[ -2.6   2.2   6.5  -3.1 -89.3  52.2  -8.8  -2.7 -12.1   3.6 -31.7  -4.6
 -16.7   8.6  14.2 -14.2  23.0 -23.1   5.2 -16.4   8.2  -5.5   2.4   2.4
  20.6   5.4  -6.2   6.4  14.2  11.3   5.7 -18.1 -17.6  14.2  -7.9  12.0
  -2.8   4.7   1.1  62.8   2.0   3.9 -13.4 -22.0  24.3   1.1   6.3  -6.7
  -4.5  -1.8  14.9   7.4] | q744:Q
[ -1.7 -21.3   8.1 -13.6 -89.3  51.2  -2.6  -2.4 -22.4  -8.0 -13.8  -2.5
 -36.6   4.7  24.9  -1.4   2.5  -9.0   4.1  33.9   1.8  -7.7  -5.3  -5.3
  20.1   8.0   5.4  -5.6  48.6   0.2  13.2 -16.0 -25.4 -16.4  13.2 -15.1
  -6.2  13.3   3.5   7.0  -9.8  27.4 -16.4   5.0  -2.9 -24.2   7.3  49.8
  -0.3  -8.2  -7.3   5.5] | q804:N
[ -6.3 -20.1  -1.4   1.5 -23.3  18.3  27.1   5.0 -11.1  -6.9 -19.1   3.6
 -12.2   0.6  17.7  -2.7  -4.0   9.6   7.5   0.7  10.2  -9.2 -15.7   4.5
  11.3  -1.3   3.8  -2.9  75.5   5.1   5.9 -14.1 -16.4 -24.6  11.2   4.2
  -1.1  13.9  13.2 -10.6   1.7  17.5 -16.9  -8.6 -26.2 -20.3  -5.3  27.4
   3.5  -5.5  12.1  -4.8] | q804:F
[ -0.1   2.8   6.5   0.8 -46.8  33.4  -8.1  -4.4   0.2   3.5  -9.2  -2.4
  -6.3  -7.2  -4.5  -8.5   8.9   2.1   7.0   5.4  -4.7 -13.2  10.0   5.3
  30.6  10.5   2.8  -0.1   6.9   6.5   4.7 -13.1  -8.2   6.3   1.0   1.8
   3.1   3.6   0.3  38.7   3.3  -5.2 -10.5 -15.1  22.5   8.1   8.2 -19.5
  -6.5  -1.8   4.2   1.7] | q744:P
[ -2.2  -2.5   0.1  23.0  15.5 -10.1   3.0   2.5  -3.4  -2.7  -8.9   4.1
  10.9  -8.0  16.9   3.9 -10.2  -0.6  -8.6   8.0   3.9   0.6 -11.5   6.7
  66.8  -9.5   8.0  -1.3  39.2   5.0   4.0 -22.8  -0.6 -22.6  13.1 -14.2
   2.5   0.5   1.5 -15.2  -0.5  -0.1  -0.5 -10.8 -12.0  11.7  -2.8  22.9
   4.0   5.0  -0.7  -6.0] | q804:H
[ -8.2  -3.8  11.0  -7.7 -89.3  48.8  -6.2   2.1  12.4   2.4 -35.0  -3.6
 -12.5  17.7   8.4   4.9  22.4  10.7  16.7  -9.9   8.8  -6.4   1.7 -10.8
 -37.8  12.7  -5.4   0.0  36.1  -0.1  -7.1  15.8  -2.6   4.9 -14.5  16.7
  -3.1  -9.5  15.0  28.4  -6.5  19.0 -13.6   7.5  -2.1 -22.8   6.2  -7.3
  -4.7 -11.6  25.5   4.3] | Q751:M
[ -4.1 -14.4   3.3 -11.9 -29.7  25.4  -0.3  -1.3 -10.9  -8.2   3.4  -0.2
 -22.8  -3.0   1.4  -2.3 -12.0  -6.5   0.2  32.8   0.5 -15.7  -6.3  -3.4
  36.9   7.3  14.9  -8.7  35.9   7.0  12.6  -9.1 -12.8 -13.8  14.8  -8.9
  -3.6  10.3  -6.7 -12.2   5.2   3.3 -12.3  -0.1  -5.6 -13.8  -0.2  33.4
  -0.6  -3.0 -16.2   0.4] | q804:N
[ -7.5  -7.6  17.9  -9.4 -89.3  89.3 -10.7  -3.5  -7.1   0.8 -50.8  -5.5
 -27.6  14.7  23.4  -4.8  28.5  -6.4  20.2   5.6  10.6 -16.1   2.0  -4.8
  12.7  19.1  -3.0   2.5  63.0  11.0   3.9 -13.3 -22.7  -3.7 -11.0   2.9
  -3.3  17.0  12.8  61.6   0.6  22.9 -21.8  -6.5  14.6 -19.8  11.8   5.0
  -7.5 -11.1  34.6   8.9] | Q751:Y
[ -6.5  -2.7  10.4   1.0 -89.3  36.8  -6.9   3.5 -11.0   2.8 -26.4  -0.8
  -9.0  15.7  -5.9  -8.6  14.3 -18.8  -0.5 -19.3   9.7  -7.8  -2.2 -12.0
  -1.6   5.2   8.2   1.0  28.0  10.0  -3.5  10.1   2.9  16.9 -12.9  34.3
   1.4   6.6   0.4  19.4   0.3   8.6 -10.4  -1.8  -1.0 -10.5   3.4 -11.8
  -5.4  -7.1  17.1   5.7] | Q751:S
[-11.0  -4.2   8.4  -6.6 -89.3  42.4  -5.1   7.0  -4.0   3.0 -26.6  -6.2
 -10.2  13.4  -3.1  -7.8  15.2  -2.8  12.3 -16.3   5.4  -5.1   5.5  -4.4
 -31.2   8.9 -14.3   0.4  28.6   6.5  -5.2   9.5  -3.5   6.7 -13.5  22.5
  -5.4   9.0   7.2  22.4   0.4  14.8 -15.4   1.4   1.7 -15.8   4.7 -14.7
   0.9 -11.9  19.7   4.3] | Q751:Y
[ -4.8   1.4  14.0  -2.0 -89.3  39.7  -3.4   1.6 -14.0   1.1 -20.1   2.5
  -9.5  24.4   9.0  -2.7   8.9 -24.8  -1.7 -18.0  12.9   5.6  -5.2 -20.9
  -9.1   4.4  -6.6   5.4   7.1   3.5  -8.6  22.3   0.5  10.4 -20.5  25.3
   1.1   4.9   4.0  10.3  -5.7  16.0  -6.2  10.7  -5.0 -19.7   3.2  11.9
  -2.3 -12.9  10.5  11.7] | Q751:S
[  1.4   7.2  -4.3  -6.7  69.3   1.9  -7.8   0.9  -2.7   4.4  17.9  -9.3
   1.8 -13.1 -23.3 -12.8  -0.1   0.8  -1.7   3.2  -4.6 -12.9   8.9   6.8
   8.2   3.8   5.2  -4.1 -23.1   6.8   3.5  -5.7  -0.6  14.2   3.5   1.3
   2.0  -2.1 -11.2  23.4   4.7 -10.3  -2.7 -13.8  20.0  17.5  -0.7 -31.8
  -5.7   2.7 -10.6  -6.3] | q744:P
[  1.2  -9.1  -5.7   0.6 -13.5  -0.6  -5.2   0.5 -26.1  -7.5   4.4   7.2
  -9.2   1.7  -2.7  -8.6 -23.6 -37.8 -23.1   4.7  14.3  -4.9 -19.6 -13.5
  51.7  -2.2   9.5  -1.8  11.5  10.8   5.4   2.5  -2.5  -9.7  25.5  10.7
   3.1  -1.4 -10.5 -19.1   1.7   5.4  -8.9  -3.9 -19.8  -6.8  -5.7  37.6
   3.5  -0.8 -25.8  -1.0] | q804:N
[ -1.8   9.8   8.6   0.7 -28.1  17.3 -10.6   1.1  -2.3 -22.7  -6.2  -3.4
   2.6  -2.6 -27.7 -17.6   6.0 -22.0   0.2 -19.6  -0.6  -8.3   3.3  -0.1
  21.7   3.6   1.1   0.1 -24.9  15.3  -1.7   4.4  21.1  22.9 -10.5  24.9
   7.0  -2.8  -7.3  40.7  -0.8 -10.2  -4.5 -17.5  22.2  14.9  -2.1 -41.7
  -2.3   0.8   4.7  -0.8] | q744:Q
[ -1.7  12.0  -7.7   9.7  89.3 -89.3  -2.9  23.0  38.9   7.7  38.4   2.2
  41.4  -7.1 -88.5  -4.6 -34.7  12.2  -7.0 -34.2  -0.4  -7.9  -4.9 -14.1
 -44.6  -9.8  15.7  -3.3 -56.0   2.9 -19.9  68.2  65.8  27.1 -14.8  65.3
  12.9 -14.8  -7.6 -75.1  -2.6 -31.3  14.6  21.9 -36.0   8.2 -17.8 -70.1
   5.9   7.1 -18.1 -18.8] | Q751:M
[ -0.2   4.1   2.1   0.4 -32.2  15.1  -5.7  -5.4  -0.7   3.1  -3.7  -4.8
  -4.0  -5.0  -5.1  -1.9   2.9  -6.1  -3.8  -1.8  -4.0  -5.7   6.9   1.2
  30.0   4.8   4.1  -2.6  -2.0   6.2  -1.2  -9.5   3.9   9.7  -2.8   3.3
   0.5  -0.1  -4.1  26.3   2.6  -7.6  -2.5 -11.5  16.1  10.6   6.9 -13.7
  -4.4   1.9   1.3   0.6] | q744:A
[ -3.3 -12.9   8.9   9.3 -89.3  28.6   1.5  -9.2  -2.6 -11.3 -21.5   4.4
  -8.6  -1.1  29.0  13.6  -7.2  19.8   8.8  36.4  -0.8  -2.8 -12.2   1.2
  69.3   2.9   8.5  -3.8  79.7   1.4   3.7 -21.6  -8.9 -28.2  14.2 -22.2
   0.9  14.9  10.1 -10.3  -1.6  14.1  -7.8   0.3 -10.1  -5.7   5.0  39.3
  -1.4   4.0   3.5   0.1] | q804:H
[ -0.6  -3.0   2.8  -5.4   5.4   1.6  -3.0  -5.2  12.3  -2.8  -2.0  -2.1
   2.3   5.5 -15.5   5.2   3.1  25.5  17.7   1.0   0.4  -7.4   5.5  -7.5
 -44.8   6.5   6.3  -1.6  10.7  -0.5  -3.7  15.7   5.4   3.4  -3.8  11.4
  -1.0   9.6  -0.7  -3.2  -1.9   1.8  -8.9   9.7  -8.4 -14.0  -1.1 -22.5
   4.1  -5.9  10.0  -1.9] | Q751:M
[  2.6  -8.9   9.5   3.7 -35.5   0.2   3.4  -6.5 -15.5 -13.6   7.0   5.4
  -7.2 -11.6   6.0   4.6 -22.9 -13.2  -8.6  40.8   0.3  -6.7 -10.4  -2.9
  88.1   7.8  14.3  -3.7  17.7   5.2   7.9 -12.1  -1.3 -18.5  14.9 -16.3
   2.1   1.3  -7.1 -25.3  -2.4   3.9  -5.2   2.4  -3.6   6.9  -3.3  43.1
   1.1   8.4 -26.1   1.1] | q804:H
[  1.8   9.2   9.4  -0.3 -89.3  42.9 -14.7  -2.8 -17.5   8.5  -9.5  -6.2
  -7.1  -1.1 -10.7 -20.0   5.1 -38.4 -10.5  -7.9   0.5 -10.8   6.4  -7.7
  59.3   9.0   0.2   3.7 -27.3  16.6   1.0  -5.6  -2.7  28.3 -11.3  16.6
   5.6  -5.5 -16.1  59.9   1.1  -8.5 -16.8 -21.3  37.6  23.9  14.2 -22.9
  -6.4   7.4  -3.8   5.7] | q744:P
[ -1.6 -14.2   2.3  -2.0 -73.8  31.8   3.5  -2.4  -7.0  -8.7 -18.6   3.6
 -17.3   3.8  33.8   1.6   5.6   1.4   3.9   8.2  12.3  -1.4  -7.9  -0.8
  14.7   4.3  -4.3   0.4  51.8   1.7   5.0 -21.0 -15.5 -15.2   7.5  -0.8
  -4.5   9.8   9.5   5.0   0.7  16.1  -8.9  -1.7  -7.3 -16.0   1.3  32.2
   2.9  -6.1  12.1  -0.4] | q804:F
[  0.0  -1.4   1.7  16.9  -2.3 -17.7  -0.9   2.0 -16.3 -38.1   4.7   7.6
   5.4 -10.5  -0.6  -2.4 -24.6 -23.2 -24.4  16.2   0.8  -5.5 -16.4  -4.3
  89.3  -9.4   7.9   0.0  12.2   8.3   6.8  -9.7   9.4 -12.3  12.1  10.6
   7.2  -3.1  -7.6 -25.8   7.5  -5.9  -1.9  -8.0 -12.4  18.1  -5.6  25.8
   4.9  12.1 -23.4  -8.9] | q804:H
[ -1.6   6.2   8.0  -7.1 -61.4  31.1  -8.9  -1.7   1.4   5.1  -5.0  -5.0
  -3.0   0.8 -14.6 -10.1  14.6  -6.8   5.0  -4.3  -5.2 -10.2   9.5  -1.1
  11.9   8.6   5.9   3.8 -18.8   8.9  -0.9   5.6   3.2  15.9  -9.4  15.0
  -0.9   0.2  -9.9  40.6  -0.2  -3.2  -8.7  -7.8  27.0   6.5   3.9 -34.0
  -5.9  -1.8   2.8  -0.9] | q744:Q
[ -1.9 -11.7  -3.1 -14.9  32.3   5.4   3.7   4.3 -14.4  -2.7   9.8   1.2
 -18.6  -0.2  13.2  -2.2  -7.4  -7.7  -6.3  11.3   3.2   3.3  -6.1   1.9
 -13.1   5.5   2.7  -7.2  20.4   3.0  12.4 -11.3 -18.9 -13.5  10.7  -7.9
  -3.5  -1.1   2.1  -3.8   6.5  14.5 -10.3  -1.5  -6.2 -16.7  -4.8  28.7
   3.8  -6.6  -8.3  -2.0] | q804:N
[ -4.0  -4.2  -0.6  -8.2  17.4  -1.4  -0.1   4.0   9.5   0.1  -2.8  -2.6
   4.0   9.7 -19.9  -1.0   8.9  17.8  11.8 -10.8   3.4  -5.5   2.5  -4.0
 -61.3   5.6   4.3  -0.5   3.6   0.4  -8.9  23.2  10.4   7.1  -8.2  19.2
  -2.4   5.7   5.2  -9.0   2.0   3.6  -0.6   9.4 -13.0 -16.9  -2.2 -25.0
   3.1 -12.3  12.9  -3.2] | Q751:M
[ -3.4  -8.1   1.3   0.7  -3.2  -2.8   9.6   5.5 -10.6  -4.8  -2.9   4.0
  -6.1   8.2   2.1   1.8  -8.0  -9.6  -6.4  -4.4  10.0   3.2 -15.3 -10.3
  -7.8  -0.9   2.1  -4.0  13.8  -0.5   0.1  10.0  -0.6  -6.6  -0.5   4.6
  -1.7   2.4   2.5 -27.9  -1.7   6.5  -3.3   6.6 -18.9 -14.6  -6.3  19.2
   4.4  -2.9  -6.1  -4.4] | q804:F
[ -2.7   2.2   4.7  -8.2 -81.6  34.4  -4.1  -1.4  -9.6   7.1 -13.2  -2.2
 -10.1  14.1   3.8 -11.5  17.3 -17.2  -0.7 -15.6   2.9   0.3   2.1  -3.9
 -11.7   1.7  -7.6   6.4 -13.2   5.3   1.0   0.0  -8.8  16.8 -10.9  10.3
   1.1   0.9  -1.4  35.8   0.2   1.9  -5.0  -6.3  15.5  -3.0   4.5 -12.0
  -6.6  -4.5   6.9   6.0] | q744:Q
[  3.3   4.4  -0.3   0.9  40.0  -0.5  -3.3  -4.1  12.5   4.2  14.8  -4.9
   6.7 -14.2 -21.6  -0.6   2.0  15.9   8.1  11.9 -15.1  -6.8   8.5   8.5
  11.7   5.9   5.6  -4.0 -17.9   2.7   5.3   2.0   6.0   8.3   2.8  -3.6
   2.6  -1.1 -10.1  13.2   2.8 -15.7   0.6  -5.6  19.4  19.1   4.0 -27.3
   0.4   4.8  -9.2  -2.1] | q744:A
[ -5.9   9.4  -0.7  -7.4  -1.6  17.2  -6.4   1.6  -4.5  10.7  -6.4  -4.4
  16.4   0.2 -15.9 -17.2   1.4 -14.7  -2.9 -15.8  -0.3 -11.0   6.4  -4.0
  -8.5   3.5   3.0   0.9 -15.3   9.3   1.0   1.5  -1.5  20.2  -5.4  19.2
  -0.4  -1.0  -5.9  32.0   7.2  -7.0  -5.7 -16.5  16.9   2.1   4.4 -29.7
  -2.3   0.6   6.3  -5.9] | q744:Q
